k_238: [ 0.85  2.18 -6.39  1.79  2.81  6.50 -3.33 -1.56 -0.48  0.40 -2.58  5.26
  2.06 -6.24 -1.32  4.29 -0.02]
k_342: [ 0.75 -0.06  2.40  0.50  0.15 -1.29  1.37  1.41  0.55  0.47  1.61 -0.60
 -0.08  2.56  1.54 -0.26  0.90]
k_195: [ 0.79  3.75  2.72  0.76  1.27  4.29  4.04  0.70  4.45  3.40  1.17  1.89
  4.16  1.36 -0.59  1.41  1.35]
k_776: [ 1.02 -1.03  9.16  0.03 -1.01 -6.11  5.08  4.07  2.02  1.01  5.10 -4.06
 -1.03  9.15  4.08 -3.05  2.01]
k_159: [ 1.38 -0.59  7.54  0.59 -0.31 -4.66  4.20  3.77  1.71  1.06  4.53 -2.77
 -0.64  7.70  3.92 -1.90  2.09]
k_52: [ 3.77  2.09  7.54  1.71  1.06  1.38 -0.31 -4.66 -0.59 -2.77  7.70  0.58
 -1.90 -0.64  3.92  4.20  4.53]
perm: [ 2.01 -3.05  4.08  9.15 -1.03 -4.06  5.10  1.01  2.02  4.07  5.08 -6.11
 -1.01  0.03  9.16 -1.03  1.02] => k_776
perm: [-0.59  0.70  0.76  0.79  1.17  1.27  1.35  1.36  1.41  1.89  2.72  3.40
  3.75  4.04  4.16  4.29  4.45] => k_195
perm: [-0.02  4.29 -1.32 -6.24  2.06  5.26 -2.58  0.40 -0.48 -1.56 -3.33  6.50
  2.81  1.79 -6.39  2.18  0.85] => k_238
perm: [-3.05  2.01  5.10  4.07 -4.06  5.08  4.08 -1.03  1.01  1.02 -6.11 -1.01
  9.16  0.03  9.15 -1.03  2.02] => k_776
perm: [-4.66 -2.77 -1.90 -0.64 -0.59 -0.31  0.59  1.06  1.38  1.71  2.09  3.77
  3.92  4.20  4.53  7.54  7.70] => k_159

